Here is a tiny trained network, its code and every weight. The questions are about switching its units off for an input and a class, where a switched-off unit gives its printed mean instead of its output.

import numpy as np


def w(rows, s, z=0):
    codes = np.array(rows[::2]) - 128.0
    scale = np.full(codes.shape[1], s)
    scale[-1] = z or s
    return codes * scale


def norm(h):
    return h / np.sqrt((h * h).mean(-1, keepdims=True) + 1e-5)


def f(y):
    return y / 2 * (1 + np.tanh(0.7978845608 * (y + 0.044715 * y**3)))


def log_softmax(a):
    a = a - a.max(-1, keepdims=True)
    return a - np.log(np.exp(a).sum(-1, keepdims=True))


def net(x, mask):
    res = np.array(x, float).reshape(1, 3) / 4 @ E
    u = 0
    for l in range(2):
        y = f(norm(res) @ A[l][:, :-1].T + A[l][:, -1])
        res = res + np.where(mask[u : u + 11], y, B[l][:, -1]) @ B[l][:, :-1]
        u += 11
    return log_softmax(norm(res)[-1] @ U[:, :-1].T + U[:, -1])


A, B = {}, {}
E = w([
[158,179,136,115,175,92,1],'x0',
[29,239,138,182,132,72,176],'x1',
[57,90,231,52,174,133,122],'x2',
],0.0081)
A[0] = w([
[189,103,61,164,129,107,155,3],'0.n0',
[163,25,183,176,103,185,147,119],'0.n1',
[161,160,64,187,73,195,171,90],'0.n2',
[188,70,140,73,143,149,137,122],'0.n3',
[72,143,169,106,113,83,130,148],'0.n4',
[170,155,84,178,158,102,99,64],'0.n5',
[95,91,157,90,149,175,227,111],'0.n6',
[116,5,135,74,74,199,92,92],'0.n7',
[72,96,210,101,202,94,144,101],'0.n8',
[138,118,128,164,156,149,107,114],'0.n9',
[146,84,60,156,86,117,136,60],'0.n10',
],0.012,0.006)
B[0] = w([
[176,143,98,153,97,43,169,160],'0.n0',
[189,107,83,134,158,84,150,225],'0.n1',
[125,81,188,33,6,92,85,208],'0.n2',
[65,38,98,139,144,158,206,218],'0.n3',
[126,199,176,102,84,163,129,199],'0.n4',
[199,150,138,143,156,45,138,168],'0.n5',
[168,86,113,191,204,223,78,231],'0.n6',
[70,149,8,121,168,145,250,254],'0.n7',
[112,164,123,96,2,132,144,229],'0.n8',
[154,132,151,114,126,164,138,131],'0.n9',
[144,93,173,133,95,49,106,166],'0.n10',
],0.0095,0.0085)
A[1] = w([
[8,137,142,108,95,119,145,60],'1.n0',
[115,176,161,102,131,99,142,169],'1.n1',
[152,179,141,122,126,181,103,125],'1.n2',
[135,109,56,151,217,135,151,119],'1.n3',
[71,92,149,91,71,159,118,108],'1.n4',
[157,150,144,90,195,107,92,131],'1.n5',
[139,161,143,134,178,123,123,72],'1.n6',
[80,133,175,154,97,136,116,102],'1.n7',
[129,122,133,78,189,191,96,215],'1.n8',
[128,171,118,139,139,128,58,2],'1.n9',
[134,38,122,152,145,130,158,187],'1.n10',
],0.016,0.0038)
B[1] = w([
[112,179,161,117,52,253,125,232],'1.n0',
[142,140,82,175,137,149,176,198],'1.n1',
[92,200,94,106,145,56,152,174],'1.n2',
[43,72,149,77,173,254,148,252],'1.n3',
[152,177,195,211,154,177,94,219],'1.n4',
[51,147,171,138,158,156,134,150],'1.n5',
[106,105,158,178,177,98,157,129],'1.n6',
[144,156,87,125,124,190,135,190],'1.n7',
[127,127,82,45,36,126,158,172],'1.n8',
[128,97,151,113,191,76,202,147],'1.n9',
[156,118,137,154,196,143,34,254],'1.n10',
],0.0098,0.0086)
U = w([
[208,109,86,81,39,10,119,147],'0',
[204,67,171,169,165,164,41,100],'1',
[80,59,48,65,211,214,166,148],'2',
[104,234,166,130,77,201,134,162],'3',
[104,213,125,148,252,61,166,122],'4',
[71,121,152,90,143,94,56,4],'5',
[63,124,179,61,185,100,115,76],'6',
],0.017,0.014)

Each question gives the input, the list of numbers given to net, and the class t.
The units are the neurons (one row each of A and B). Each row of codes is followed by its name. A weight is (code - 128) times the scale printed after its matrix; where a second scale follows, it is the last column's (A, B and U).
mask holds one flag per neuron, layer by layer. A switched-off neuron (its flag False) gives its mean, the last column of its row in B, instead of its output. The means were averaged over made-up inputs and are rounded, as every weight is.
A unit's drop is (log p(t) with every unit on - log p(t) with that unit switched off) / (log p(t) with every unit on - log p(t) with every unit switched off).
The circuit of an input: a set's keep is (log p(t) with only the set's units on - log p(t) with every unit switched off) / (log p(t) with every unit on - log p(t) with every unit switched off). Starting from the 12 units with the biggest drops (on a tie, the unit counted first), units are removed one at a time, each time the one whose removal leaves the highest keep (on an exact tie, the one counted first), for as long as the keep stays at least 0.8.
units of the circuit, in order: the units of the circuit, biggest drop first
k most important neurons: the k neurons with the biggest drops, biggest first
drop of u: that unit's drop, to one decimal
input [-5,1,7], class 3: units of the circuit, in order -> (0.n8)
input [7,3,2], class 4: units of the circuit, in order -> (0.n2, 0.n7, 1.n9)
input [6,-5,8], class 3: 2 most important neurons -> (0.n8, 0.n6)
input [-8,0,-3], class 1: 2 most important neurons -> (0.n6, 0.n2)
input [-8,0,-1], class 1: 2 most important neurons -> (0.n2, 1.n10)
input [-7,-8,-8], class 0: 2 most important neurons -> (0.n2, 0.n10)
input [7,-1,-1], class 4: 3 most important neurons -> (0.n7, 0.n3, 0.n6)
input [1,2,0], class 3: 3 most important neurons -> (0.n6, 0.n1, 1.n0)
input [5,-2,-4], class 4: 4 most important neurons -> (0.n8, 1.n5, 0.n2, 0.n7)
input [5,0,-4], class 4: 2 most important neurons -> (0.n8, 1.n5)
input [8,0,-1], class 4: 2 most important neurons -> (0.n7, 0.n3)
input [5,7,-6], class 4: drop of 0.n8 -> 0.2
input [2,-8,-7], class 0: drop of 0.n0 -> 0.3
input [7,7,-7], class 4: drop of 1.n9 -> 0.0
input [4,-1,-4], class 0: most important neuron -> (0.n6)
